Table B holds the same points as the rows below, measured another way and shuffled. Each row below is followed by which row of B it is.
B:
1: [  8 -19  19  -9 -38  -7 -18  -6  11   4  15 -14 -21  -2   1  10   2  10
  -2 -13   6  -6  -4   7   2   7   7  -6   0   7 -15   4  -3  -2   1  -1
   1   8 -14   0  17  -8 -17 -13   8]
2: [ -2 -17  19  -7 -22  -1 -25   4  19  -7  11 -21  -5  -8   7   3   8  36
   2 -22   3   0  27  -6  -6  18   9  -4  19   7 -37   7   2   4  11 -11
 -14   2 -11  -9  -4   1  -5   8  15]
3: [  2  -8  17 -18 -31  -2 -11  -8   7   5   9  -5 -14   9  -1   1   2  12
  -1 -10   5  -9 -10  12   0  -3   3  -5  10   2  -6   1  -6  -4  -5  -5
   1  10 -17   9  11  -9 -14 -13  -6]
4: [  1 -15   9  -8 -16  -2 -11   2   9   0  12  -7  -7   0  -2   6   1   3
   2  -7   1   3  -1   3  -1   3   1  -3   0   5 -10   4  -4   2   2  -6
  -3   4  -5   1   8  -1  -8  -2  12]
5: [  6  -9  10  -5 -17  -1 -12  -2   6   1  14  -3  -5  -1  -3   7   4   8
   3 -10   5  -7   2   0   5  10   8  -6   2   4 -16   4  -2  -2   2   0
  -3   1  -6  -2   7  -2  -7  -1  13]
6: [ 11 -21  20  -6 -34 -12 -25   0  15  -5  16 -18 -13 -10   4   8  10  10
   1 -20   7  -6  16  -2   5  16   6 -10  -3   7 -32  10   2   0  10  -5
 -14  -2  -5 -10  19  -9 -14   1  24]
7: [  7 -15  14  -4 -24  -3 -19   1  10  -1  14 -11 -12  -6   0  10   7  16
   4 -15   7  -6   9  -1   1  13   7  -7   0   6 -26   3  -2  -1   5  -3
  -8   0  -6  -6  12  -3 -10   0  17]
8: [  5  -2  14 -17 -26  -4  -5 -10   4   4   5   1  -8  10  -4  -2   3  -1
   0  -7   6 -12 -12   9   8  -4   1  -7  10  -1   0   4  -4  -2  -7  -1
  -3   7 -13   9  11 -10 -11 -13  -5]
9: [ -2 -17  10  -7 -16 -10 -20   5  13  -2   9 -13 -11  -4   2   3  -2  -2
  -6  -8   2   8   4   1   3   0  -2  -4   3   8  -9   7  -3   2   6  -2
  -6   6 -13   1  11  -2 -11  -7  11]
10: [  7  -6  17 -16 -31  -6  -9 -10   4   4   7  -3 -12   8  -2  -3   4  -1
  -4  -8   8 -11 -12   9  10  -3   5  -9   7   1  -1   2  -4  -2  -4   1
   0   7 -14   9  15 -10 -14 -17  -5]
11: [ -5 -11  10 -12 -10  -5 -15   4  12  -2   3 -16  -2  -6  -1  -4   3   4
  -1  -8   2   7   6  -1   4   4   2  -7   6   5  -7   2  -2   5   6  -5
  -9   1  -4   1   2  -2  -4  -4  12]
12: [  2  -9  11  -9 -17  -3  -8  -1   5   3  11  -5  -8   2  -2   6   1   5
   0  -8   3  -3  -4   5  -1   0   3  -4   4   4  -7   2  -3  -1   0  -4
   0   6  -8   5   8  -3  -9  -6   7]
13: [  4 -16  14  -8 -21  -6 -20   4  12  -3  14 -15 -10  -6   1   8   5   8
   0 -15   6   0  10   0  -2  11   2  -4  -4   7 -22   5  -1   4   5  -5
  -9   1  -5  -5  11  -2  -8   1  16]
14: [ 13 -26  22 -10 -51  -8 -25  -4  17   2  20 -22 -22  -6   2  14  10  11
   2 -23   6  -8   1   3  -1  13  10 -10  -5   9 -29   4  -3  -3   9  -6
  -7   1  -6  -5  24 -11 -22  -9  21]
15: [ -6  -4   4 -12  -7   2  -5   8   7   2   3  -1  -2   2   0   9  -2  10
   5  -3  -4   3  -7   4  -8  -2  -5  -1  14   3  -5   2  -1  -2  -3  -7
   0   3  -7   6  -3   5  -3  -3   0]
16: [  3 -18  19  -5 -25  -9 -26   1  18  -7  10 -24  -9  -8   7  -2   9  17
  -5 -20   5  -1  25  -6   5  15   7  -6   8   6 -31   7   3   6  12  -8
 -15   0  -8  -8   9  -6 -10   4  18]
17: [  4 -12  12 -10 -25   0 -11  -6   5   6  10 -11 -12   3  -2   5   4   6
   0  -8   4  -5  -8   7  -1   2   5  -4   3   2  -5   0  -5  -2  -1  -4
   0   4  -9   7  12  -6 -10  -9   2]
18: [ 12 -22  16  -6 -34 -13 -23  -3  13  -3  17 -18 -15  -9  -1  10   8   0
  -2 -18   7  -5   6   0   8  11   6 -12  -8   7 -24   7  -1   1   9  -3
 -11  -1  -4  -7  23  -8 -15  -7  25]
19: [ -4   0   6 -14  -9  -6  -6   4   7  -2  -2   3  -4   3  -1   5  -1  -5
   2  -4  -1   1 -12   5   2  -6  -7  -5  18   1   1   7  -1  -3  -3  -3
  -5   7 -11   9   4  -1  -8 -10   2]
20: [  0  -6   8  -9 -14   6  -4  -1   2   6   8  -1  -4   4  -4   8   2  13
   9  -3   5  -6  -6   5  -4   5   5   0   6   1  -7  -2  -3  -1  -3  -4
   0   3  -6   4   1   0  -3  -1   2]
21: [ -6  -9   8 -12 -11  -1  -6   7   8   1   6  -2  -4   1   0  10  -2   6
   2  -5  -4   3  -4   4  -9  -4  -4   0   9   4  -5   3  -2   0  -2 -10
   0   5  -6   6   0   3  -6  -3   3]
22: [  6  -6   7  -7 -12  -4  -7  -1   1   2   7  -3  -3   1  -4   0   3  -7
   0  -3   3  -4  -7   3   8   0   2  -6   1   2   0   2  -2   0   0   4
  -3   2  -5   4   8  -2  -6  -8   8]
23: [ -6 -11   8  -9  -8  -3 -15   4  11  -2   3 -10  -3  -3   0  -3  -1  10
  -2  -6   1   4   5  -1   1   4   0  -7  11   5 -11   3  -2   1   4  -3
  -6   3  -8   2   0   1  -4  -3   8]
24: [-10 -11  10 -12  -4   0 -14   4  13  -2  -3 -15   0  -3   0  -7   0  11
   1  -5   0   5   3  -2   2   5   2  -5  18   3  -9   0  -2   3   4  -7
  -7   3  -8   3  -6   2  -3  -2   5]
25: [-13  -2   6 -16   2   2  -6   4  11  -2  -6  -5   6  -5  -4  -4   1  11
   2  -5  -3   3  -6   0  -1   3   0  -5  22   5  -2  -3  -2   0   5  -4
  -2   5  -6   9  -9   1  -4  -6   3]
26: [ -8 -10   7 -10  -3   0 -11   6  10  -1   1 -11   0  -3  -2  -1   0   8
   0  -3   0   7  -2   0  -1   3  -1  -4  12   5  -5   1  -1   1   2  -4
  -3   4  -5   4  -3   3  -2  -5   6]
27: [ -4 -13  10 -12 -11  -5 -17   3  14  -5   0 -19  -3  -6   0  -6   3   2
  -2 -10   2   8   7  -2   4   5   2  -5   8   6 -11   3  -1   5   8  -8
 -13   1  -4   1   5  -4  -6  -3  11]
28: [ -6  -9   6 -14  -9  -4 -10   8  10  -1   2  -6  -4   1  -2   8  -2   0
   5  -5  -3   7  -9   3  -7  -4  -7  -1  12   5  -4   3  -2   0  -2 -10
  -2   6  -8   7   1   2  -8  -5   4]
29: [  5 -15  13  -5 -21  -7 -16  -1   9   0  16  -9 -14  -2   1   8   1   3
  -2 -11   6  -2   2   4   3   6   4  -5  -2   6 -13   6  -2   0   4  -2
  -3   5  -9  -2  13  -4 -10  -6  14]
30: [ -5 -19  18 -10 -21  -5 -26   4  19  -7   9 -27  -5 -10   8   0   9  24
  -2 -19   4   4  28  -7  -3  16   6  -4  14   6 -31   6   1   8  12 -14
 -17   0  -8  -6   2  -4  -6   7  16]
31: [  2 -16  13  -8 -16 -10 -18   4  12  -3   9 -14  -8  -4   1   1   2   6
  -3 -11   5   1   6  -1   2   9   1  -5   4   6 -16   6  -2   3   5  -1
  -6   2  -6  -3  10  -3  -9  -3  14]
32: [  6 -22  25  -9 -37  -5 -30   3  21  -8  13 -25  -8 -10   8   6  14  31
   6 -27   3  -6  31  -7  -2  25  10  -8  13   7 -48   8   5   4  14 -14
 -20  -6  -4 -11   5  -5  -8  11  23]

[ 2  8 -1  3  3 -3 10  3  5  3 -2  2  0 -1 16  0 -2  0 -5  2  4  1  3 -1
  6  7  3 10  6  1  3  0 -1  4  1  1 14  2] => 26
[ 5 11 -1  0 12 -1 24  3  0  2 -2  2  8 -2 24  0  5  1  0  1  1  0  3 -1
 -1  6  3  1  1  1  2  6 -1  9  1  1  6 16] => 13
[ 7  9  3  2  7 -3  5  4  9  4 -2  3  0 -5 13  0 -3  0 -6  1  1  0  4 -1
 -1  0  7 12  8  2 11  6  1 10  0  2  5  4] => 21
[  6  10  -4  -1  10 -10  18   3   5   6  -4   5  -2  -6  29  -1   0  -2
 -14   5   3  -2   5  -3  -2   4   5   2   3  -2   9   0  -4   3   2   3
   8   8] => 9
[10  2 -2  0  3 -8  5  2 15  3 -3  2 -1 -6  9  0  2 -1 -9  4  2 -1  3 -3
 -3 -1  5 10 15  0 17  1  0 -1  2  1  4  2] => 19
[16  9  1 -1 19 -5 14  0  3  3 -2  4 -1 -4 29 -1 18  0 -3  3  1 -1 10 -1
 -3  0 13  0  0 -4 20 14 -2  5  1  2 -3 11] => 1
[ 2  9 -5  1  3 -5 19  4  2  3 -3  2  3 -2 17  0 -1  1 -6  3  6  0  4 -3
  8  7  0  4  4  1  1  4 -3  3  2  1 14  7] => 11
[20  6  5  1 15 -1  3  1  8  2 -1  2 -1 -2 13  2 16  0 -5  1  0  0  8  0
 -1  1 18  3  7 -1 28 17  0  4  0  2 -1  2] => 3
[ 1 14  1  0 18 12 50  1  0  1  0  1 28  4 36  0 10  4 12  0  6  0  6 10
 10 16  1  1  0  0  1  6  0 15  2  0  8 35] => 32
[11  8  1  0 12 -3  6  3  4  2 -1  2  0 -3 12  0  8  0 -4  1  1  0  3 -1
 -1  0  8  3  5  1 10  9 -1  5  0  1  1  4] => 12
[ 1 15 -1  2 13  5 41  5 -1  3 -2  2 18  1 33  0 -3  1  0  1 10  0  4  5
 16 17  3  3 -1  1  1  1 -1 13  2  2 17 24] => 30
[ 1  5 -2  6  2 -4  6  2  8  2 -1  2 -1  1  8  0  0 -1 -5  2  6  5  2 -1
 14  7  2 14  9  0  3  0  0  0  1  1 18  2] => 25
[ 8  4 -3 -2  3 -6  4  0  4  1 -2  0  0 -3  7  0 11  0 -3  2  1 -1  1 -2
 -2 -2  1 -1  6  0  4  6 -3 -5  2  0  2  1] => 22
[ 7  8 -1  2  6 -8  7  6 11  5 -4  3 -2 -8 13  0 -6  2 -9  3  3  0  6 -3
 -3  1  5 12 12  3 11  2  1  9  1  2 10  5] => 28
[ 8 10  0  1  9 -5 12  4  3  3 -2  2  0 -5 15  0  3  1 -5  2  2 -1  4 -2
 -2  1  5  4  4  2  4  8 -1  7  0  1  4  4] => 4
[ 9  9 -1 -1 14 -6 16  2  2  3 -2  3  2 -5 23 -1 10 -1 -5  3  1 -1  3 -1
 -2  2  6 -1  2 -2  8  6 -2  4  1  2 -1  9] => 29
[ 7  6  1  0  9  2 15 -2  1 -2  1 -1  5  2 15  0 13  0  5 -1 -1  0  0  1
  0  3  3 -1  2 -1  0  7  0  0  0  0 -2  9] => 5
[16  7  1  0 13 -4  1  3  3  2 -1  1  0 -3 12  1 13  3 -2  1  1 -1  7 -1
 -1 -2 11 -1  4  1 15 15 -1  5  0  1  2  3] => 17
[ 2  8 -1  1  6 -1 18  1  4  3 -1  2  2  1 20 -1  1 -1 -6  2  3  0  2 -1
  5  7  3  7  4 -1  5 -1 -1  2  1  1 10  5] => 23
[19  4  0 -2  9 -5  2 -1  8  2 -1  2 -2 -3  8  1 21 -1 -6  3  1 -1  6 -1
 -2 -2 13 -4  6 -2 25 16 -3 -4  1  1 -2  1] => 10
[ 1 13 -3 -1 14  2 41  2  1  3 -2  2 17  0 33 -1  6  0  0  3  7 -1  2  3
  7 12  3 -3 -1 -1  5  2 -2  8  3  1  9 23] => 16
[ 7  8  1  0 15  4 24 -1  1  0  0  0 11  1 25  0 13  1  6  0  0  0  4  1
  0  6  3  0 -1 -1  2  7  0  5  1  0 -1 17] => 7
[ 6 12 -4 -1 16  0 36  1  1  2 -2  2 16 -2 31 -1 16  1  3  3  3 -1  6  2
 -3  7  2 -6 -1 -2  3  8 -3  6  3  1  1 24] => 6
[-2 13  5  2 18 14 42  1  2  1  1  1 21  6 37  0  3  0  7 -1  5  1  0  8
 12 17  4  7  0 -1  5 -1  2 14  1  2  9 25] => 2
[ 6  5  4  1  6 -1  3  3  9  2 -1  2  0 -2 11  0 -3  0 -4  1  1  0  2  0
 -1  2  6 15 10  1 10  1  2  8 -1  2  5  3] => 15
[10 11 -6 -2 15 -7 28  2  0  3 -3  2 10 -7 28 -1 17  2 -2  4  2 -2  8 -3
 -4  2  4 -8 -1 -1  3 12 -4  4  3  1  1 19] => 18
[ 4 10 -2 -1 10 -2 23  1  2  3 -2  2  4 -5 24 -1  7 -2 -4  3  3 -1  2 -1
  0  6  3  1  1 -2  5  2 -2  2  2  1  6 11] => 31
[17 12 -1 -1 23 -5 26  2  1  3 -2  2 10 -5 31  0 21  6  4  3  1 -1 16 -1
 -3  0 11 -3 -1 -1 12 19 -2 12  1  1  0 24] => 14
[18  2  1 -1  6 -4  3  0  9  1 -1  1 -1 -2  2  2 17  0 -3  2  0 -1  3 -1
 -1 -1 12 -1 10  0 24 15 -2 -3  1  0 -1  1] => 8
[11  6  5  2  9  5  1  1  2 -1  1 -1  0  2  6  1  8  2  5 -2 -1  1  1  1
  2  2  5  6  6  2  6 10  2  6 -1  0  0  2] => 20
[ 2  8 -1  4  3 -1 18  2  4  2 -1  2  2  1 18  0 -1 -1 -4  2  7  2  3  0
 13  9  2  9  5  0  4  0 -1  1  2  1 16  3] => 24
[ 3 10 -6  2  3 -5 23  4  2  4 -3  2  4 -3 18  0 -2  1 -8  4  8  0  5 -3
  9  7  2  3  4  1  2  2 -4  3  3  1 16  8] => 27
